Each row has a name. After each piece below comes the name of the row it's from, unless a question asks for something else. Each question is about the rows just above it.

k258: [122 132 133 135  79 151 146 137  83 121 179  81 178 180 110 148 143 111
 174 124 142 119 161 154 155 117 110  83  94  92 156 142 154 126  79 148
 178 137 109 119 162 175 129 123 109  78 125 133 109 174 104 164 156  85
 131  78  99 150 175]
k102: [175 154 156 131 148  79 109 111 117 150 129 125 156 122 135 148 133  78
  94 178 110 146 133  92 126  79  83 137 162 119 154 175 178 109 180 164
 121 104 151 110 123 161 142 137 124 179 108 143 119  78  83 155  99 142
 174 174  81 132  85]
k834: [132 146 155 154 133 137  83 143 180  83  81 133 110 162 175 117 126 110
 109 124 135 148 174 174  79  94 109 150 111  79 148 178 109 156 154 119
 123 131 142 104 151  85 122 129 142 179  79 164 156 178  99 119  92 137
  78 175 121 125 161]
Number of entries in [122 132 133 135  79 151 146 137  83 121 179  81 178 180 110 148 143 111
 174 124 142 119 161 154 155 117 110  83  94  92 156 142 154 126  79 148
 178 137 109 119 162 175 129 123 109  78 125 133 109 174 104 164 156  85
 131  78  99 150 175]:
59
Which row holds these entries in another order? [ 85 132  81 174 174 142  99 155  83  78 119 143 108 179 124 137 142 161
 123 110 151 104 121 164 180 109 178 175 154 119 162 137  83  79 126  92
 133 146 110 178  94  78 133 148 135 122 156 125 129 150 117 111 109  79
 148 131 156 154 175]
k102
[129 133 109 122 150 151  99  79  83 164 174  78  92 154 119 178  78 110
 104  83 123 155 180 161 175 125  85 143 175 124 156 162 109 146 108 148
  94 117 178 135 137 148 126 110 111 142 131 156 119 154  81 133 179 174
 142 132 121  79 137] is which row reordered?
k102
How many entries does [122 132 133 135  79 151 146 137  83 121 179  81 178 180 110 148 143 111
 174 124 142 119 161 154 155 117 110  83  94  92 156 142 154 126  79 148
 178 137 109 119 162 175 129 123 109  78 125 133 109 174 104 164 156  85
 131] have?
55
Put [179 108 143 119  78  83 155  99 142 174 174  81 132  85 175 154 156 131
 148  79 109 111 117 150 129 125 156 122 135 148 133  78  94 178 110 146
 133  92 126  79  83 137 162 119 154 175 178 109 180 164 121 104 151 110
 123 161 142 137 124] back in order: which row is it?
k102
Put [ 99 150 175 122 132 133 135  79 151 146 137  83 121 179  81 178 180 110
 148 143 111 174 124 142 119 161 154 155 117 110  83  94  92 156 142 154
 126  79 148 178 137 109 119 162 175 129 123 109  78 125 133 109 174 104
 164 156  85 131  78] back in order: which row is it?
k258
Put [175 150  99  78 131  85 156 164 104 174 109 133 125  78 109 123 129 175
 162 119 109 137 178 148  79 126 154 142 156  92  94  83 110 117 155 154
 161 119 142 124 174 111 143 148 110 180 178  81 179 121  83 137 146 151
  79 135 133 132 122] back in order: which row is it?
k258

k827: [136 116 135 118 138 128 131 119]
k881: [111 170 100 169  93 107 127 168]
k242: [110 148 124 140 109 143 111 137]
k702: [ 89 178  84 186  72 119 108 162]
k834: [119 122 130 123 126 145 109 116]
k258: [111 125 110 140 109 143 148 137]
k763: [116 146 105 146 116 113 133 151]
k125: [138 131 119 128 119 135 116 136]
k102: [136 128 116 131 136 119 138 118]
Which row holds these entries in another order? [109 110 111 124 137 140 143 148]
k242
Which row holds these entries in another order? [116 118 119 128 131 135 136 138]
k827
How many entries does [111 125 110 140] have?
4
Put [118 128 116 136 131 119 135 138] back in order: which row is it?
k827
[133 151 116 146 105 146 116 113] is which row reordered?
k763
Which row holds these entries in another order? [143 148 137 111 125 110 140 109]
k258
Put [136 116 135 119 128 119 131 138] back in order: which row is it?
k125

k794: [143 116 115 126]
k702: [ 93 155 144 125]
k258: [170  99  90 126]
k763: [126  90 170 100]
k102: [104 141 151 115]
k635: [ 77 173 141 132]
k563: [126 170  99  91]
k827: [113 143 128 132]
k125: [144 106 135 115]
Which row holds these entries in another order? [126 170  99  90]
k258
Count the entries of [170  99  90]:
3
Put [126 170  90  99] back in order: which row is it?
k258
Count the entries of [144 106 135 115]:
4
Number of entries in [170  99]:
2

